Each row was made from one walk, in order. Every step used is in the known rows, and no mark comes twice. Write each row's walk.
Known rows
A-L-U-W-P:  0.798 -0.140 -0.057  0.747 -0.879  0.022 -1.860  0.571  0.662  1.117 -1.776 -2.241 -0.558 -0.417 -1.018  0.955  0.624  0.975  0.488 -1.317  2.343  0.158  1.780  0.516 -2.235 -1.836  0.542  0.068 -2.580  3.028  1.021  2.076  0.172 -0.751 -0.347  1.362 -1.092  1.240  1.932 -1.987 -1.306  0.051  0.748  0.368 -0.241  0.208 -1.165
U-Y-S-W:  0.686 -2.011  0.790  0.630 -0.577  0.700 -1.993 -0.264  0.029  0.787 -0.418 -2.211 -0.569  2.403 -1.140  1.643  0.196  0.634  0.255  0.281 -2.664  0.884  0.568  0.435  2.057 -1.424 -1.342 -0.624 -0.428 -1.189  0.492  0.204  0.614 -0.838 -2.827  1.507 -2.497 -0.326  1.424 -0.724  1.757 -0.088  0.642 -3.022 -0.414 -0.144 -1.442
L-W-P-S-A-U: -0.549 -2.318 -0.349  0.205 -0.884  5.423 -1.674 -0.338  1.693 -1.164  0.062 -1.146 -0.811 -0.388 -0.871 -0.682  1.041  0.814 -0.715  1.300  1.640  0.542  1.494  0.547  0.063  1.421 -0.124 -0.425 -1.197  2.217  0.112  1.692  2.215 -0.648 -2.283 -0.755  1.193  1.144  2.263 -1.671 -1.897 -1.632 -0.443 -2.554 -0.463 -0.196 -1.086
W-A-L-U:  1.214  0.385  0.121 -0.531  0.593 -0.933 -1.222 -0.238 -0.180 -0.018 -0.383 -1.793 -0.696 -0.213 -0.430 -0.309  0.955  0.848  0.384 -1.580  1.028  2.130  1.567  2.331 -1.702  3.082 -0.123 -0.136 -1.144 -0.032  0.824  1.429  1.314 -0.093  0.973 -1.458  0.661  0.498  2.296 -2.423 -1.369 -0.548 -0.127 -2.018 -0.785  1.279 -0.272
L-W-A-U-Y-S-C:  0.613 -2.477  1.215  1.313  0.642  1.486 -0.937 -0.794  0.124  0.154 -0.004 -1.354 -1.034  0.888 -1.670  0.652  1.567  1.125 -0.262 -0.354 -2.576 -0.041  0.765  0.929  1.677  3.171 -0.740  0.135 -1.676 -1.641  1.473 -0.743  1.698 -0.962 -3.215 -0.567 -0.733 -0.531  2.495 -0.907 -1.753  0.017  0.383 -3.846 -0.215 -0.036  1.205
P-C-S-Y-W-U-A:  1.432 -1.155  1.451 -1.164 -0.260  1.074 -0.262 -0.232 -1.024 -0.140  1.687 -0.453 -0.649  3.366 -0.101 -0.042  0.539  0.476 -0.204  0.924 -2.391 -0.338  1.185 -1.444  2.609 -0.200 -0.108  0.423  0.187 -1.793  0.440 -0.477  0.973 -1.211  0.438 -0.531  0.602 -1.772  0.266  0.060  0.535 -2.380 -0.428 -1.640 -0.870  0.868  0.387
P-S-W-C-L-A-U:  0.790 -2.209  0.787 -2.276  0.428 -0.039 -0.797 -0.572  0.472 -1.033  0.698 -1.069 -1.101  0.532 -0.245  0.157  1.306  0.790 -0.143  0.939  0.040 -2.071  0.933  1.184 -0.233  5.216 -1.562  0.669 -2.472  0.520  1.727  0.944  1.637  2.279 -0.350 -1.925  0.699 -0.492  1.550 -1.381 -0.447 -1.845 -1.326 -1.348  0.172  1.687 -1.185
A-W-C-L-U-Y-S: -0.073 -1.001  1.377  0.008  0.444 -2.861 -0.899  0.400 -0.310  0.848 -0.230 -2.602 -1.020  1.142 -1.015  0.979  0.760  1.248  0.536 -0.901 -2.114 -1.024  0.547 -0.806  1.285  3.248 -1.130 -0.328 -1.274 -0.073  1.150  0.129  1.083 -0.107 -1.648 -0.984 -1.131 -0.568  0.975 -1.854  1.578 -0.195  0.068 -1.248  0.169  0.723  0.850
U-A-W-C-L:  1.931 -1.924  1.647 -0.610 -1.082  0.036 -0.830 -0.051 -3.275  0.081 -1.935 -0.253 -0.664  0.070 -0.149  1.530  0.597  0.819  1.081 -0.279 -0.781 -0.705  1.250 -0.201  0.560  1.484 -0.941  0.419 -0.333  0.281  0.346  0.176  1.017  1.456 -2.036 -2.047 -1.168 -1.185  1.756 -1.808 -0.311 -1.366  1.102  0.355 -0.999  1.195 -2.130
Y-W-A-L-U:  1.936  0.748  0.403 -0.089  1.887 -0.894 -1.208 -0.057 -0.786  0.672  0.451 -1.561 -1.025  1.144 -0.523 -0.027  1.260  0.820  0.572 -1.933 -1.031  1.017  1.811  2.129 -2.488  2.784  0.439 -0.224 -2.074  0.617  1.302  1.458  1.094  0.676  0.477  0.553  0.335  0.689  2.395 -2.444 -1.899 -0.528 -1.261 -0.214 -0.549  0.530 -0.598
L-A-W-U-Y-S-C:  0.228 -2.474  1.067  0.825  1.134 -0.308  0.045 -1.072 -0.614  0.012  0.778 -1.773 -1.089  0.806 -1.219  0.763  1.733  1.274  0.117 -0.869 -2.388 -0.584  0.767  0.081  3.270  2.179 -1.135  0.602 -1.890 -1.464  1.688 -1.071  1.617 -0.250 -3.071 -0.071 -0.977 -0.157  2.051 -0.122  0.277  0.399  0.037 -3.377 -0.199  0.539  2.300
P-C-S-A-L-U:  0.562 -1.990  0.423 -3.424 -0.504  0.660 -0.687  0.250  2.579 -1.063  1.359 -1.646 -1.211  1.492 -0.023  0.369  0.187  0.443 -0.025 -0.122  0.658  0.667  0.680  0.856 -1.110  2.990 -0.409 -0.920  0.559 -0.923  0.559  0.688  1.048  0.159  2.036 -1.177  2.349 -0.316  1.133 -1.380 -1.043 -1.882  0.550 -1.291  0.381  1.777  0.725
W-U-Y-S-A-L: -0.369 -0.588  1.359  0.383  1.447 -3.046 -0.659  0.118  1.688 -0.047  0.352 -2.207 -0.582  0.567 -0.913 -0.715  0.556  0.393 -0.455 -0.629 -1.013  2.556  0.316  0.744  1.593  0.021 -1.947 -0.228  0.850  0.343  0.336  0.081  1.283  0.969 -0.077  0.600 -1.006  0.139  1.783 -1.783  1.289 -0.599  1.017 -2.334 -0.465  0.811 -0.594
C-L-W-U-Y:  0.542  0.105  0.918  0.035 -0.098 -0.240 -1.856 -1.266 -0.476  0.529 -1.350 -1.821 -0.609  0.762 -0.803 -0.283  0.982  1.624 -0.307 -0.159  0.051  0.374  1.150 -0.647 -0.375  0.729 -0.496  0.418 -1.634 -0.710  0.508  0.477  0.652 -1.072 -0.420 -0.060 -2.564  0.639  1.043 -1.329  0.274 -0.907 -0.820 -3.170 -0.136  0.046 -1.164
W-P-C-S:  0.678 -0.103 -0.837 -1.887 -2.663  3.326 -0.127  0.588 -1.877 -0.387 -0.197 -1.734 -0.413  2.457 -0.880  1.850  0.124  0.897  0.092  0.482  1.064  1.610  1.171 -1.338 -0.340  0.284 -0.145  0.217 -0.574 -0.527 -0.411  1.487  0.815 -1.756  0.400 -3.590  0.225 -0.846  0.038 -1.111  1.790 -1.158  1.902 -1.704 -0.479  1.202 -2.729
L-W-U-Y-S-A: -0.692 -1.331  0.762  1.245  0.153  1.551 -1.273 -1.416  1.434  0.419  0.532 -1.879 -0.304  1.228 -0.908 -0.612  0.911  1.136 -0.511  0.745 -1.666  1.029  0.748  0.090  2.056  0.613 -1.187 -0.362  0.274 -1.558  0.250 -0.671  1.499 -1.707 -2.582  0.742 -1.121 -0.104  2.235 -1.281  0.655 -1.417 -0.672 -4.910 -0.569 -0.218  1.144
U-A-L-W:  1.612 -2.665  0.698 -0.299 -0.814  1.699 -2.349 -0.681 -1.137  0.242 -1.847 -0.408 -0.819 -0.081 -0.369  0.957  1.030  0.546  0.585 -1.189  0.030  0.696  1.186  1.620  1.271  1.269 -0.477 -0.463  0.504  0.977  0.436  0.608  0.439  0.150 -2.194  1.881 -0.065  0.955  2.182 -2.371 -1.241 -1.094  0.054 -0.355 -1.022  0.156 -0.526
W-P-Y-S-C-L:  1.470  1.451  1.030 -2.009 -0.673 -2.674  0.427  0.359 -0.167 -1.319 -0.644 -2.460 -1.033  1.590 -1.070  0.661  0.458  0.800 -0.409 -0.059 -1.331  1.302  0.866  0.263  0.993 -2.282 -1.270  0.390  0.863 -0.155  0.074  1.115  0.857  1.121 -1.372 -0.819 -1.267 -1.888 -1.142 -1.090  2.566 -0.048  2.512 -0.720 -0.267  0.861 -3.713
L-W-U-A:  0.492 -1.412  0.192  0.864 -1.195  3.402 -1.834 -1.600 -1.626  0.561 -1.058 -0.593 -0.039  0.440 -0.540  0.065  1.535  1.347  0.152  0.218 -0.403  0.127  1.513  0.498  1.117  0.986  0.651 -0.052 -0.945 -1.446  0.654  0.118  1.349 -1.864 -1.968 -0.428 -0.138  0.429  2.372 -1.487 -0.843 -1.699 -1.051 -3.039 -1.650  0.278  0.243
A-L-U-Y:  0.750 -0.925  0.292 -0.307 -0.122 -2.542 -2.328  0.061  1.339  0.318 -0.816 -2.319 -0.853  0.323 -1.266  0.977  0.536  0.753  0.374 -2.189  1.383  1.997  0.789  0.990  0.750  0.358 -0.703 -0.909 -0.431 -0.097  0.670  1.326  0.452 -1.921  0.353  1.373 -0.630  1.758  1.545 -1.695 -0.468  0.506  1.025 -1.679  0.022  1.014 -0.169
A-L-W-U-Y: -0.060  0.162  0.552  1.000  0.266  0.107 -2.107 -0.825 -0.689  0.450 -1.140 -1.689 -0.781  0.070 -1.214  0.211  0.978  1.354 -0.217 -1.237  0.320  1.404  1.141 -0.084  0.400  0.580 -0.376 -0.430 -1.768  0.202  1.251  0.742  0.538 -1.422 -0.944  0.689 -1.983  1.369  1.760 -1.666 -0.177 -0.015 -0.610 -1.273 -0.350 -0.190 -0.289
P-Y-S-W-U-A-L:  0.507 -0.995  1.954  0.239  1.836 -2.524 -1.097 -0.293 -0.301 -0.580  0.110 -1.334 -0.930  0.282 -0.431 -1.002  1.043  0.353 -0.264  0.672 -3.209  0.683  1.054  0.259  2.486  0.304 -0.410 -0.651  0.163 -0.710  1.253  0.442  1.280  2.034 -0.629  1.918  0.132 -1.183  0.483 -1.340  2.267 -1.212 -0.920  0.346 -1.687  0.431  0.318
Y-W-C-S-A-U:  1.397 -0.706  0.734 -0.916 -0.524  3.894 -0.732  0.894 -0.368 -0.403  0.377 -0.747 -0.575  2.367 -0.591  0.526  0.828  0.420  0.098  0.836 -2.090 -0.163  0.886  0.191  0.154  2.142  0.269  0.195 -1.033  0.202  0.955  0.914  1.832  0.625 -0.822 -1.453  0.505 -1.250  2.488 -1.610 -1.851 -1.671  0.326 -1.226 -0.153  1.217 -2.580
L-U-Y-S-W-P: -0.283 -0.640  0.063  0.642 -0.514 -0.079 -1.654 -0.229  1.231  1.555  0.560 -2.631 -0.550  1.537 -1.838  0.474  1.106  0.833  0.049  0.070 -0.894  0.210  1.068 -0.391  0.958 -1.811  0.104 -0.169 -1.593  0.352  0.737  1.071  1.226 -2.855 -2.340  1.008 -1.077  0.711  1.074 -0.943  1.364  0.047 -0.243 -3.055  0.165  0.084  1.452
P-Y-S-C-L:  1.802  0.107  1.468 -2.256 -0.378 -2.638 -0.207  0.083  0.399 -1.711 -0.669 -2.493 -1.163  2.235 -0.511  1.109  0.107  0.844 -0.242 -0.172 -2.724  0.953  0.447  1.313  1.566 -0.530 -1.664 -0.412  1.334 -2.082  0.465  0.390  0.615  1.874 -1.103  0.019 -1.238 -2.243 -0.719 -0.881  2.075 -0.211  2.219 -1.302 -0.468  0.904 -3.841
P-Y-W-U-A:  1.942 -0.097  0.937  0.987  0.710 -0.533 -1.125 -0.865 -1.862 -0.448 -0.067 -0.792 -0.336  1.528 -0.634  0.010  1.044  0.895  0.226  0.264 -1.974  1.244  1.802 -0.603  2.050 -0.819  0.271 -0.503 -0.070 -2.710  0.196  0.628  1.219 -0.987 -0.503  1.624 -0.049 -0.744  0.964 -0.914  0.726 -1.392 -0.387 -0.937 -2.154  0.576 -1.595
U-W-C-P-Y-S-A:  2.178 -1.072  1.044  1.009 -1.836  0.947  0.116  0.408 -0.141 -0.446 -1.338 -1.873  0.055  0.836 -0.371  1.156 -0.261  0.388  0.303  1.379  0.644  0.156  1.356 -0.955  2.074 -3.532 -1.636 -0.510  2.072 -0.769 -0.605  0.465  0.773 -0.505 -3.316  0.573 -1.337 -3.270  1.342 -1.237  3.203 -1.757  3.234 -1.170 -1.063  1.048 -2.940
P-C-W-A-U-Y-S:  0.582 -3.750  1.382  2.135  0.962 -0.494  0.080  0.022 -0.379 -0.468  0.698 -1.848 -1.140  1.993 -0.997  0.805  1.098  0.899  0.236  0.658 -1.686 -0.208  0.761 -1.951 -0.390  3.585 -0.810 -0.134 -1.652 -2.319  0.682 -0.360  1.369 -0.630 -0.051 -2.041 -0.403 -1.076  1.977 -0.622  1.139 -0.996  0.162 -2.728 -0.936  0.719  0.136
A-L-U-Y-S-W-C-P:  0.653 -0.330  0.803 -0.100 -0.208 -1.858 -0.935  0.987  0.003  1.551 -0.065 -2.424 -0.821  0.991 -1.603  1.046  1.239  0.386  0.332 -1.225 -0.048 -1.144  0.642 -0.223  0.914 -1.188 -0.068 -0.595 -0.876  1.815  1.733  1.264  0.908 -1.096 -2.409  0.214 -0.977  0.000  1.112 -1.656  2.625  0.059  0.954  0.678  0.794  1.201  0.812
A-U-Y-W-P-S:  0.398 -1.541 -0.057  1.399  0.603  0.810 -1.703  1.076 -0.340  0.138  0.047 -1.767 -0.802  1.281 -2.061  0.770  1.078  0.632 -0.279 -0.508  0.273  1.029  1.304 -1.222  1.498  0.411 -0.275 -0.210 -2.498  1.734  0.133  2.102  1.393 -1.036 -1.035  1.051 -0.384  1.620  1.037 -1.049  0.225  0.046  0.700 -0.637 -0.400 -0.120 -2.775

Write each row's walk
 0.325 -1.576  0.495 -2.540 -0.502 -1.482 -0.370  0.353  2.449 -0.245  1.392 -1.542 -1.040  0.429 -1.239 -0.020  0.531  0.246 -0.237 -0.370  2.764  1.547  0.959 -1.604  0.000  0.787 -0.815  0.002  0.586 -0.137 -0.375  0.833  1.021 -1.947  1.685 -0.684  1.536  0.181  0.402 -0.982  0.049 -1.352  1.601 -1.519  0.994  1.802  1.983
W-P-C-S-A-L-U-Y
 1.859 -0.407  2.103 -1.039  1.060 -0.364 -1.219  0.840 -0.987  0.116 -0.010 -0.521 -0.831  1.289 -0.034 -1.897  1.183 -0.173 -0.393 -0.424 -2.028  0.654  1.210 -0.169  3.589  0.187  0.227  1.135  0.375  1.624  0.618  0.616  0.963  1.515  0.450  1.843  0.242 -0.821  0.514 -1.103  0.282 -1.615 -0.645 -0.470 -0.699  0.607 -0.241
C-S-Y-W-U-A-L
 0.848 -0.309  0.225 -1.581  0.591 -1.631 -0.720  1.053 -0.003  0.925  1.382 -1.904 -1.358  2.308 -1.726  1.146  1.043  0.621  0.126 -1.533  0.246  0.199  1.184 -2.190 -0.430  1.434  0.328 -0.129 -1.750  0.715  0.683  1.470  0.350 -1.716  1.374  0.943  0.748  0.809 -0.252 -1.188  0.791 -0.413  0.275  1.174  0.938  0.773  0.989
A-L-U-Y-W-P-C-S
 0.261 -1.360  0.202 -0.699 -1.138  0.494 -1.250  0.907  1.190  0.166 -0.597 -1.929 -0.741 -0.770 -1.515  1.274  0.985  0.961 -0.244 -1.383  2.328 -1.341  1.666  0.911 -0.521 -0.577  0.439 -0.258 -2.956  0.888  1.757  1.276  0.469  0.593 -1.390  0.598  0.043 -0.032  0.966 -0.317 -1.300  0.011  1.861  1.265  0.333  0.381 -1.253
A-L-U-W-P-S-C
 1.825 -1.383  0.975 -0.406  0.296  1.204 -0.877  0.145  1.107 -1.304 -0.959 -1.992 -1.369  0.246 -0.016 -0.750  0.536  0.091 -0.260  0.170 -0.027  1.352  1.086  0.648  1.863 -1.089 -1.048 -1.134  2.884  2.474 -0.436  1.525  1.060  1.046 -2.818  2.844  0.195 -0.413  0.804 -2.514  2.421 -1.291  0.755 -0.405 -0.510 -0.004 -1.132
C-P-Y-S-A-L-W
 2.045 -1.226  0.989 -0.671  0.000 -0.814 -0.363  1.278 -0.903  0.028  0.189 -0.913 -0.628  0.566 -1.271  0.950  0.655 -0.184  0.035 -1.232  2.037  0.530  1.175 -0.662  1.913 -1.150 -1.714 -0.500  1.052  1.278 -0.252  1.134  0.889  0.765 -2.198  0.842 -0.604 -0.569  1.189 -1.233  1.977 -1.237  2.806  1.801  0.474  1.279 -3.179
U-Y-W-C-P-S-A-L
 0.677 -0.605  0.268  0.393 -1.424  0.359 -0.931  0.307 -0.219  1.703  0.118 -2.441 -0.277  1.851 -1.666  1.375  1.178  0.730  0.414 -0.174 -0.246 -1.384  0.821 -0.716  1.506 -1.821  0.188 -0.536 -0.868 -0.278  1.196  0.857  1.262 -3.017 -3.305 -0.710 -1.146 -0.568  1.280 -0.963  2.801 -0.347  0.986 -1.835  0.413  1.199  0.730
L-U-Y-S-W-C-P
 1.674  0.925  1.174 -2.428  0.547 -0.809 -0.649  0.511  0.831 -1.102  1.248 -1.216 -1.014  1.167 -0.418 -0.616  0.740  0.306 -0.075 -0.075 -1.026  0.678  1.368 -0.170  1.278  2.474 -0.091 -0.736  0.816 -1.666  0.831  1.047  1.169  0.248  0.266  1.034  1.795 -2.063  0.551 -1.678  0.221 -1.779 -0.180  0.551  0.046  1.497  0.063
P-Y-W-C-S-A-L-U
 1.060 -2.198  1.232 -1.515  0.573  2.317 -0.932 -0.521 -0.048 -1.314 -0.321 -0.876 -1.328 -0.181 -0.527 -0.531  1.559  1.242 -0.745  0.220 -0.528 -1.317  1.364  1.710 -1.071  5.666 -0.271  0.444 -2.615 -0.750  1.441  0.413  1.884  2.651 -1.002 -2.352  0.539 -0.880  1.439 -0.910 -2.552 -1.412 -0.408 -2.017 -0.050  0.381 -1.686
P-S-C-L-W-A-U
 1.745 -2.134  1.387 -1.438 -0.703  0.039 -0.695 -0.170 -0.546  0.304 -0.957 -0.620 -1.270 -0.687 -0.908  0.443  1.774  0.911  0.604 -0.889  0.244 -1.986  1.666  0.169 -0.767 -0.822  1.195  0.904 -1.715  1.519  0.947  0.686  1.582  0.449 -2.032 -0.809  0.082  0.377  1.220 -0.648 -2.713 -0.441  0.842  0.000  0.211  0.984  0.764
S-C-L-U-A-W-P
 0.702  0.372  0.011 -0.224  0.770 -3.263 -0.737  0.161  0.379  0.980  1.558 -1.971 -1.416  2.327 -1.955  2.295  0.607  0.984  0.526 -2.161  0.515  0.507  1.259 -1.063 -2.233 -1.351 -0.359 -0.950 -2.028  1.191  1.113  1.377  0.148 -2.711  0.428  1.044 -0.424  1.906  0.775 -1.421 -0.475  0.326  0.354  2.084  0.652  0.474  0.363
A-L-U-Y-W-P-C
 1.231 -0.832  1.579 -1.471  1.565 -3.028 -0.134 -0.827  1.023 -1.368  0.819 -1.811 -1.476  1.408 -0.189 -0.164  1.046  0.721 -0.005  1.359 -2.738 -1.142  0.631  0.570  0.948  3.659 -2.054  0.407 -0.673  0.144  1.596  0.662  1.484  1.785 -0.694 -0.147  0.236 -1.592  0.799 -1.986  1.377 -1.344 -1.505 -1.415 -0.307  1.457  0.029
P-Y-S-W-C-L-A-U
 0.973 -0.956  1.395 -1.736  1.160 -4.533  0.502 -1.087  0.911  0.078  0.685 -2.161 -0.794  1.468 -0.997 -0.078  1.766  1.010 -0.374 -0.978 -1.322 -0.236  0.256  0.854  2.112  2.150 -2.125  1.629 -0.357 -1.776  0.975 -0.877  1.102  0.954 -0.333 -0.275 -1.025 -0.596  0.664 -0.636  1.404 -0.503  0.754 -4.185  0.421  1.737  0.476
W-U-Y-S-C-L-A
 1.763 -3.592  0.835  1.119  0.547  2.604 -1.536  0.470 -0.779 -0.182 -0.735 -1.143 -0.719 -0.682 -1.160 -0.689  1.297  0.238 -0.313  0.877  1.932  0.139  1.735 -0.891  0.993  1.068  0.049  0.226 -2.120  0.453 -0.014  1.733  2.199 -0.089 -1.247 -0.879 -0.348  0.015  1.761 -0.257  0.636 -1.027  0.890 -2.731 -0.402  0.759 -1.461
C-P-S-W-A-U-Y
 0.739 -1.506  0.378  0.462  0.025  1.001 -1.045  0.915 -0.147 -0.218  0.498 -1.344 -1.033  1.453 -2.549  1.648  1.314  0.753 -0.418 -0.945 -0.299 -0.127  1.155 -0.601  1.456 -1.024  0.028 -0.128 -2.871  0.429  1.123  1.268  1.386 -0.845 -2.209  0.370 -0.725  0.838  0.939  0.181 -1.230  0.661  1.878  0.099  0.339  0.134 -2.717
A-U-Y-W-P-S-C
 2.850 -1.452  0.093  0.929  0.215 -0.084 -0.341  0.028 -1.447  0.760 -0.206 -1.128 -0.746  1.593 -1.512  1.641  1.807  0.518  0.830 -1.263  1.321 -0.711  1.122 -0.829  1.365  0.154 -0.698  0.788 -1.332  1.959  0.679  1.395  1.291 -2.437 -2.034  0.511 -0.576  1.260  2.603 -1.736  0.055 -0.202  0.966 -1.215  0.252  1.762 -0.805
L-A-U-Y-W-C-P
 0.340 -1.033  0.908 -0.996  0.801 -2.534 -1.131  0.230  1.594  0.061  1.984 -1.242 -0.735  0.731 -1.399  0.620  0.781  0.424 -0.060 -1.341  0.500  0.220  1.034  0.393  1.537  2.309 -1.594 -1.245 -0.123 -1.420  0.923  0.282  1.025 -0.423 -0.975  1.174  0.823 -0.221  1.588 -1.166 -0.318 -1.254  0.558  0.475  0.518  1.157  0.195
P-S-A-L-U-Y-W-C
 1.652 -1.872  1.771 -0.909  1.123 -1.828 -0.215 -1.437 -0.623 -0.405 -0.264 -1.125 -1.391 -0.152 -0.728  0.245  1.569  1.362  0.144 -0.941 -0.274 -1.032  1.190 -0.232  0.483  1.373 -1.066  1.443 -2.385 -0.838  1.335 -0.522  1.225  0.820 -1.157 -0.453 -1.964  0.139  1.591  0.058 -1.392 -0.025  0.062 -2.530  0.533  1.088  0.710
S-C-L-A-W-U-Y
 2.064  0.007  1.769 -1.498  0.606 -0.765 -0.002 -1.259 -0.712 -1.289 -0.267 -1.561 -1.243  1.080 -0.301 -0.344  0.934  1.184 -0.430  0.426 -2.857  0.295  1.330  1.098  0.821  2.876 -1.404  0.248  0.552 -2.931  0.522 -0.444  1.074  1.669 -2.203 -0.406 -0.713 -3.023  0.051 -1.209  1.049 -1.282  0.098 -2.513 -0.605  0.160 -1.000
P-Y-S-C-L-W-A
 1.990 -2.262  1.169  1.267 -0.941  0.924  0.009  0.776 -3.625 -0.499 -1.566 -1.119 -0.578  0.161 -0.582  1.102  0.827  0.337  0.841  0.318 -0.999 -0.012  1.350 -1.799  4.719 -0.257 -0.541 -0.687  1.828  0.149 -0.336  0.779  1.611 -0.307 -4.108 -0.597  0.273 -2.152  0.678 -1.720  4.091 -1.077  2.174  0.464 -1.863  1.034 -0.889
U-A-W-C-P-Y-S
-0.720 -0.837  0.502 -0.497  0.678 -2.994 -0.698  0.055  1.702  1.002  1.924 -2.527 -1.462  1.940 -1.805  1.642  0.578  0.784  0.115 -0.693 -0.901 -0.275  0.704 -0.710 -1.224 -0.932 -0.778 -1.026 -1.775  1.133  1.636  0.776  0.550 -1.664 -0.565  0.407 -0.391  0.872  0.468 -1.139  1.239  0.090 -0.131  0.838  0.735  0.345  2.241
A-L-U-Y-S-W-P-C
 0.821 -0.861  1.277 -0.571  1.268 -3.929 -0.371  0.017  0.961  0.436  0.703 -2.066 -0.940  0.372 -1.601  0.344  1.380  0.648 -0.033 -2.244 -1.104  1.146  0.687  1.806  1.442  2.667 -1.128  0.013 -0.460 -1.972  1.372 -0.390  1.201 -0.077 -0.840 -0.269  0.117 -0.628  1.488 -1.113 -0.254  0.364  1.513 -2.302  0.205  1.266  1.747
W-A-L-U-Y-S-C
